Below is a small trained network, with its code and all its weights. Each question gives an input and a target symbol and asks what happens when units are switched off, that is, made to give their printed mean instead of their output.

import numpy as np


def w(rows, s, z=0):
    codes = np.array(rows[::2]) - 128.0
    scale = np.full(codes.shape[1], s)
    scale[-1] = z or s
    return codes * scale


def f(y):
    return np.maximum(y, 0)


def softmax(a):
    e = np.exp(a - a.max(-1, keepdims=True))
    return e / e.sum(-1, keepdims=True)


def log_softmax(a):
    a = a - a.max(-1, keepdims=True)
    return a - np.log(np.exp(a).sum(-1, keepdims=True))


def net(x, mask):
    ids = ['αβγθξπψω'.index(c) for c in x.split()]
    T = len(ids)
    res = E[ids] + P[:T]
    u = 0
    for l in range(3):
        q, k, v = (res @ M[l].T for M in (Q, K, V))
        z = softmax(np.where(np.tri(T) > 0, q @ k.T / 2**0.5, -1e9)) @ v
        res = res + np.where(mask[u], z, O[l][:, -1]) @ O[l][:, :-1]
        u += 1
        y = f(res @ A[l][:, :-1].T + A[l][:, -1])
        res = res + np.where(mask[u : u + 4], y, B[l][:, -1]) @ B[l][:, :-1]
        u += 4
    return log_softmax(res[-1] @ U[:, :-1].T + U[:, -1])


Q, K, V, O, A, B = {}, {}, {}, {}, {}, {}
E = w([
[164,159,47,147,94,171,125,57,122,155,17,87],'α',
[137,92,166,148,103,150,156,117,95,118,47,200],'β',
[163,140,123,167,142,187,102,109,136,138,65,125],'γ',
[131,117,239,189,120,141,131,191,206,118,140,121],'θ',
[222,146,99,97,114,129,159,133,171,61,143,127],'ξ',
[109,93,189,104,141,43,150,92,174,249,111,162],'π',
[221,169,113,60,93,102,99,144,139,109,186,168],'ψ',
[245,182,62,150,178,239,97,144,198,203,179,118],'ω',
],0.017)
P = w([
[209,183,175,103,192,136,53,121,128,157,61,136],'0',
[181,127,109,128,173,118,188,187,167,159,134,216],'1',
[179,129,31,202,84,100,101,49,127,141,108,119],'2',
[72,228,193,105,132,99,102,15,135,95,91,128],'3',
[148,114,157,62,115,140,178,167,124,217,137,230],'4',
[216,160,55,153,44,125,101,55,126,164,114,121],'5',
[139,163,140,133,255,75,74,59,128,112,89,160],'6',
],0.0097)
Q[0] = w([
[35,117,171,144,112,181,75,196,10,172,124,131],'L0H0',
[77,240,67,139,169,62,45,76,89,122,89,3],'L0H0',
],0.0045)
K[0] = w([
[119,116,170,253,112,138,58,84,109,108,78,214],'L0H0',
[174,166,67,207,169,61,51,100,94,160,68,61],'L0H0',
],0.0052)
V[0] = w([
[80,2,103,139,63,113,236,213,48,121,151,78],'L0H0',
[100,140,123,118,65,145,96,130,194,157,177,37],'L0H0',
],0.005)
O[0] = w([
[174,87,2,48,119,174,133,22,107,92,98,124,2],'L0H0',
[148,73,245,28,91,80,33,74,244,103,110,79,121],'L0H0',
],0.0098,0.012)
A[0] = w([
[78,108,126,77,69,233,90,73,143,138,80,38,37],'L0N0',
[140,180,134,143,253,175,42,122,47,171,218,247,215],'L0N1',
[88,57,179,99,129,59,113,244,132,134,87,129,168],'L0N2',
[156,159,153,8,65,213,172,131,51,191,196,67,9],'L0N3',
],0.0046,0.0014)
B[0] = w([
[82,2,197,134,172,151,152,44,116,122,159,210,131],'L0N0',
[73,151,188,94,81,136,110,79,132,59,179,65,255],'L0N1',
[186,136,63,84,188,128,86,92,39,111,93,12,188],'L0N2',
[111,93,188,88,96,90,115,117,176,129,128,191,134],'L0N3',
],0.0098,0.0088)
Q[1] = w([
[168,255,162,113,197,69,168,145,69,169,46,192],'L1H0',
[113,183,137,19,146,195,203,106,106,46,106,123],'L1H0',
],0.0053)
K[1] = w([
[135,67,176,90,173,85,170,78,88,63,95,154],'L1H0',
[254,82,94,170,86,103,121,172,57,131,81,143],'L1H0',
],0.0064)
V[1] = w([
[126,76,149,184,78,147,169,76,172,138,252,77],'L1H0',
[218,180,138,162,152,137,182,182,156,169,99,190],'L1H0',
],0.0039)
O[1] = w([
[137,62,158,204,247,86,134,169,150,57,135,223,192],'L1H0',
[128,69,206,109,198,141,170,156,65,138,181,109,253],'L1H0',
],0.011,0.0035)
A[1] = w([
[98,150,109,158,191,105,118,140,100,69,174,88,70],'L1N0',
[133,122,75,85,85,180,108,191,163,188,254,148,3],'L1N1',
[183,4,173,244,102,141,198,145,112,132,99,106,194],'L1N2',
[110,97,140,200,119,108,175,103,165,44,139,133,149],'L1N3',
],0.0059,0.00066)
B[1] = w([
[143,62,111,149,102,215,160,247,52,167,136,219,254],'L1N0',
[99,216,52,167,26,131,196,74,93,36,128,228,199],'L1N1',
[203,147,23,221,117,116,195,91,129,160,85,2,233],'L1N2',
[87,64,227,166,132,91,128,132,87,143,141,196,183],'L1N3',
],0.0086,0.0054)
Q[2] = w([
[41,43,113,31,209,232,112,228,189,68,4,192],'L2H0',
[170,212,106,76,255,213,205,141,184,224,84,208],'L2H0',
],0.0044)
K[2] = w([
[189,64,93,197,134,109,145,219,9,84,25,74],'L2H0',
[157,109,12,225,216,160,164,2,100,144,101,117],'L2H0',
],0.0043)
V[2] = w([
[170,153,194,39,4,191,80,175,57,85,97,151],'L2H0',
[132,132,150,62,43,96,100,245,42,53,62,138],'L2H0',
],0.0037)
O[2] = w([
[79,55,105,158,150,91,84,73,86,26,8,103,252],'L2H0',
[79,97,10,48,69,160,156,163,160,94,174,132,154],'L2H0',
],0.013,0.0032)
A[2] = w([
[110,131,144,152,151,150,84,160,151,135,132,85,90],'L2N0',
[183,102,110,31,142,108,232,113,186,110,199,170,7],'L2N1',
[171,2,204,54,175,118,130,92,162,144,209,139,1],'L2N2',
[97,154,141,118,85,121,159,141,148,96,199,164,23],'L2N3',
],0.0063,0.001)
B[2] = w([
[219,53,103,21,38,141,164,142,100,82,123,127,255],'L2N0',
[3,113,72,238,140,233,142,198,254,183,113,55,155],'L2N1',
[68,59,77,59,208,152,136,155,159,222,168,204,172],'L2N2',
[131,82,58,165,139,138,83,132,198,54,154,184,225],'L2N3',
],0.0084,0.0052)
U = w([
[73,215,201,103,170,158,162,149,103,51,149,2,212],'α',
[142,104,133,101,91,153,206,101,69,130,145,149,6],'β',
[62,84,138,136,167,137,119,155,120,180,104,163,163],'γ',
[101,116,118,127,111,166,164,162,194,142,97,104,22],'θ',
[203,67,129,80,107,154,214,54,170,103,174,62,176],'ξ',
[158,180,82,131,38,102,119,197,115,206,117,148,114],'π',
[99,66,93,130,42,97,107,150,136,151,117,157,133],'ψ',
[103,151,170,224,198,64,96,126,97,93,137,155,156],'ω',
],0.0066,0.0021)

Each question gives the input, a string of symbols that net reads in full, and the target symbol t.
The units are the heads (2 rows each of Q, K, V and O) and the neurons (one row each of A and B). Each row of codes is followed by its name. A weight is (code - 128) times the scale printed after its matrix; where a second scale follows, it is the last column's (O, A, B and U).
mask holds one flag per unit, layer by layer, with each layer's heads first. A switched-off unit (its flag False) gives its mean, the last column of its rows in O or B, instead of its output. The means were averaged over made-up inputs and are rounded, as every weight is.
A unit's drop is (log p(t) with every unit on - log p(t) with that unit switched off) / (log p(t) with every unit on - log p(t) with every unit switched off).
The circuit of an input: a set's keep is (log p(t) with only the set's units on - log p(t) with every unit switched off) / (log p(t) with every unit on - log p(t) with every unit switched off). Starting from the 12 units with the biggest drops (on a tie, the unit counted first), units are removed one at a time, each time the one whose removal leaves the highest keep (on an exact tie, the one counted first), for as long as the keep stays at least 0.8.
circuit, biggest first: the units of the circuit, biggest drop first
most important unit: the unit with the biggest drop
k most important neurons: the k neurons with the biggest drops, biggest first
top k neurons in layer l: the k neurons of layer l with the biggest drops, biggest first
input β π ω θ ξ, target θ: circuit, biggest first : L2N1, L0H0, L0N2, L2H0
input γ ψ ξ, target ψ: circuit, biggest first : L2H0, L1N2, L1N3
input ψ β α, target ψ: circuit, biggest first : L2H0, L1H0
input ψ π β π π θ, target π: 2 most important neurons : L0N1, L0N2
input α ω β ω γ β, target ω: circuit, biggest first : L2N0, L2H0
input ω β π ξ ξ ξ ξ, target γ: top 3 neurons in layer 1 : L1N2, L1N1, L1N0
input θ α ξ β ξ π, target π: circuit, biggest first : L0N1, L2H0
input ξ ω ψ, target ω: most important neuron : L0N1
input π ψ γ, target ψ: circuit, biggest first : L0N2, L2H0, L1H0
input ω ω ω β, target α: circuit, biggest first : L1H0, L0N2, L1N0, L2N3
input θ ξ α, target ξ: circuit, biggest first : L0H0, L1N0
input ω ω π ξ ξ β ω, target γ: 3 most important neurons : L0N1, L2N2, L1N0
input ξ ω α, target ω: circuit, biggest first : L0N1, L1H0, L0N2, L2N0
input ψ γ ψ π, target α: circuit, biggest first : L0N2, L2N3
input ω ω ξ ψ ξ θ ξ, target γ: 4 most important neurons : L1N2, L2N2, L1N0, L1N1
input ω β ω β π β, target π: circuit, biggest first : L1H0, L0N1, L0N2
input ω ω π γ ψ, target ψ: top 2 neurons in layer 1 : L1N1, L1N2
input ψ α γ γ ψ γ, target ψ: top 2 neurons in layer 0 : L0N1, L0N3
input θ β β γ γ, target α: 3 most important neurons : L1N0, L0N1, L2N0
input π β ξ ψ π ω, target ω: 2 most important neurons : L1N1, L0N2
input ω ω ξ, target ω: 2 most important neurons : L0N1, L1N3
input ω α α ω ω β, target ω: 2 most important neurons : L0N1, L2N0
input θ ξ ψ ω ξ ξ, target ω: 3 most important neurons : L2N0, L0N2, L1N3
input α α ω θ ξ, target θ: 2 most important neurons : L2N1, L0N2
input ω ω ω θ ξ ω ω, target γ: most important unit : L0N1
input β α ξ π ω ψ, target ω: 2 most important neurons : L2N0, L1N0
input ω β ω α α, target π: top neuron in layer 1 : L1N2
input α ψ π ω θ π, target ω: top neuron in layer 2 : L2N0
input β π α π α, target π: top 3 neurons in layer 0 : L0N1, L0N0, L0N2
